Here is a tiny trained network, its code and every weight. The questions are about switching its units off for an input and a class, where a switched-off unit gives its printed mean instead of its output.

import numpy as np


def w(rows, s, z=0):
    codes = np.array(rows[::2]) - 128.0
    scale = np.full(codes.shape[1], s)
    scale[-1] = z or s
    return codes * scale


def norm(h):
    return h / np.sqrt((h * h).mean(-1, keepdims=True) + 1e-5)


def f(y):
    return y / 2 * (1 + np.tanh(0.7978845608 * (y + 0.044715 * y**3)))


def log_softmax(a):
    a = a - a.max(-1, keepdims=True)
    return a - np.log(np.exp(a).sum(-1, keepdims=True))


def net(x, mask):
    res = np.array(x, float).reshape(1, 3) / 4 @ E
    u = 0
    for l in range(3):
        y = f(norm(res) @ A[l][:, :-1].T + A[l][:, -1])
        res = res + np.where(mask[u : u + 9], y, B[l][:, -1]) @ B[l][:, :-1]
        u += 9
    return log_softmax(norm(res)[-1] @ U[:, :-1].T + U[:, -1])


A, B = {}, {}
E = w([
[56,212,232,57,241,210],'x0',
[196,114,179,110,254,1],'x1',
[16,185,13,159,158,9],'x2',
],0.0059)
A[0] = w([
[108,141,184,136,113,85,66],'L0N1',
[138,104,93,177,184,172,125],'L0N2',
[48,177,105,87,105,156,78],'L0N3',
[150,79,106,164,113,121,47],'L0N4',
[140,173,214,9,205,127,24],'L0N5',
[78,198,108,122,161,14,31],'L0N6',
[38,179,131,168,105,182,28],'L0N7',
[160,121,204,86,174,117,58],'L0N8',
[103,156,112,165,172,185,1],'L0N9',
],0.012,0.0057)
B[0] = w([
[139,107,132,176,129,103,121],'L0N1',
[121,131,141,130,123,119,127],'L0N2',
[105,187,102,193,87,136,187],'L0N3',
[136,111,100,120,94,86,146],'L0N4',
[36,44,171,86,120,122,253],'L0N5',
[120,183,103,43,205,7,230],'L0N6',
[116,171,87,162,105,159,183],'L0N7',
[105,109,183,254,174,173,200],'L0N8',
[126,89,96,173,86,115,128],'L0N9',
],0.0097,0.0074)
A[1] = w([
[174,93,86,76,45,65,68],'L1N1',
[70,119,118,221,183,100,64],'L1N2',
[194,167,156,204,147,132,33],'L1N3',
[203,138,182,148,118,191,101],'L1N4',
[154,110,183,18,105,158,119],'L1N5',
[178,26,107,165,74,86,74],'L1N6',
[112,176,103,149,114,162,76],'L1N7',
[198,8,131,214,76,79,24],'L1N8',
[106,182,107,145,120,153,3],'L1N9',
],0.011,0.0047)
B[1] = w([
[68,50,199,70,38,103,252],'L1N1',
[244,84,65,154,79,116,207],'L1N2',
[131,200,91,128,254,181,108],'L1N3',
[200,191,137,180,184,46,186],'L1N4',
[154,146,196,207,81,35,170],'L1N5',
[153,96,92,15,128,158,239],'L1N6',
[139,184,162,133,70,169,168],'L1N7',
[121,133,101,33,136,184,254],'L1N8',
[77,99,144,124,96,144,140],'L1N9',
],0.0084,0.0041)
A[2] = w([
[86,217,164,207,102,101,19],'L2N1',
[218,187,107,114,136,135,59],'L2N2',
[99,129,64,104,255,2,64],'L2N3',
[169,92,141,82,173,76,137],'L2N4',
[119,66,187,154,198,220,95],'L2N5',
[65,105,75,151,170,40,52],'L2N6',
[74,196,56,184,95,199,26],'L2N7',
[56,211,113,139,54,173,3],'L2N8',
[75,60,71,198,92,89,142],'L2N9',
],0.0097,0.0045)
B[2] = w([
[157,90,77,70,102,143,156],'L2N1',
[134,196,160,172,162,254,125],'L2N2',
[213,240,48,108,102,2,254],'L2N3',
[71,157,64,137,119,160,195],'L2N4',
[95,47,72,145,173,70,196],'L2N5',
[144,226,107,163,201,70,192],'L2N6',
[53,124,135,167,59,247,186],'L2N7',
[35,179,97,155,145,148,183],'L2N8',
[169,216,208,85,229,194,171],'L2N9',
],0.0089,0.0075)
U = w([
[215,136,119,85,209,213,107],'0',
[61,22,215,218,174,102,159],'1',
[238,164,196,221,76,125,89],'2',
[158,131,124,175,66,148,2],'3',
[142,32,79,10,22,149,144],'4',
[126,210,56,109,132,5,182],'5',
[183,18,44,152,151,110,45],'6',
[39,180,112,187,65,203,205],'7',
],0.02,0.0088)

Each question gives the input, the list of numbers given to net, and the class t.
The units are the neurons (one row each of A and B). Each row of codes is followed by its name. A weight is (code - 128) times the scale printed after its matrix; where a second scale follows, it is the last column's (A, B and U).
mask holds one flag per neuron, layer by layer. A switched-off neuron (its flag False) gives its mean, the last column of its row in B, instead of its output. The means were averaged over made-up inputs and are rounded, as every weight is.
A unit's drop is (log p(t) with every unit on - log p(t) with that unit switched off) / (log p(t) with every unit on - log p(t) with every unit switched off).
The circuit of an input: a set's keep is (log p(t) with only the set's units on - log p(t) with every unit switched off) / (log p(t) with every unit on - log p(t) with every unit switched off). Starting from the 12 units with the biggest drops (on a tie, the unit counted first), units are removed one at a time, each time the one whose removal leaves the highest keep (on an exact tie, the one counted first), for as long as the keep stays at least 0.8.
circuit, biggest first: the units of the circuit, biggest drop first
most important unit: the unit with the biggest drop
k most important neurons: the k neurons with the biggest drops, biggest first
k most important neurons of layer l: the k neurons of layer l with the biggest drops, biggest first
drop of u: that unit's drop, to one decimal
input [-6,-8,2], class 7: 2 most important neurons	(L0N5 L2N8)
input [-4,-5,7], class 7: most important neuron of layer 2	(L2N7)
input [-1,0,-4], class 0: circuit, biggest first	(L0N5 L1N3)
input [-2,6,-4], class 6: circuit, biggest first	(L0N8 L1N2)
input [-1,-4,6], class 7: 3 most important neurons	(L0N3 L2N7 L0N7)
input [-8,7,-8], class 4: 3 most important neurons	(L0N4 L1N6 L1N1)
input [-5,-2,4], class 4: 2 most important neurons	(L1N1 L0N6)
input [-3,-3,2], class 7: 2 most important neurons of layer 1	(L1N2 L1N7)
input [-8,-8,4], class 4: 2 most important neurons	(L1N6 L0N8)
input [-6,3,2], class 4: 2 most important neurons	(L1N1 L1N6)
input [5,-6,-7], class 2: 2 most important neurons	(L1N5 L1N4)
input [8,-3,7], class 7: 3 most important neurons	(L0N3 L0N7 L2N7)
input [3,-4,6], class 7: drop of L0N3	0.2
input [5,1,1], class 1: most important unit	L0N5
input [-4,3,-6], class 0: drop of L0N5	0.6
input [-4,6,-6], class 0: drop of L0N5	0.1
input [-2,-1,-5], class 2: 3 most important neurons of layer 0	(L0N5 L0N8 L0N3)
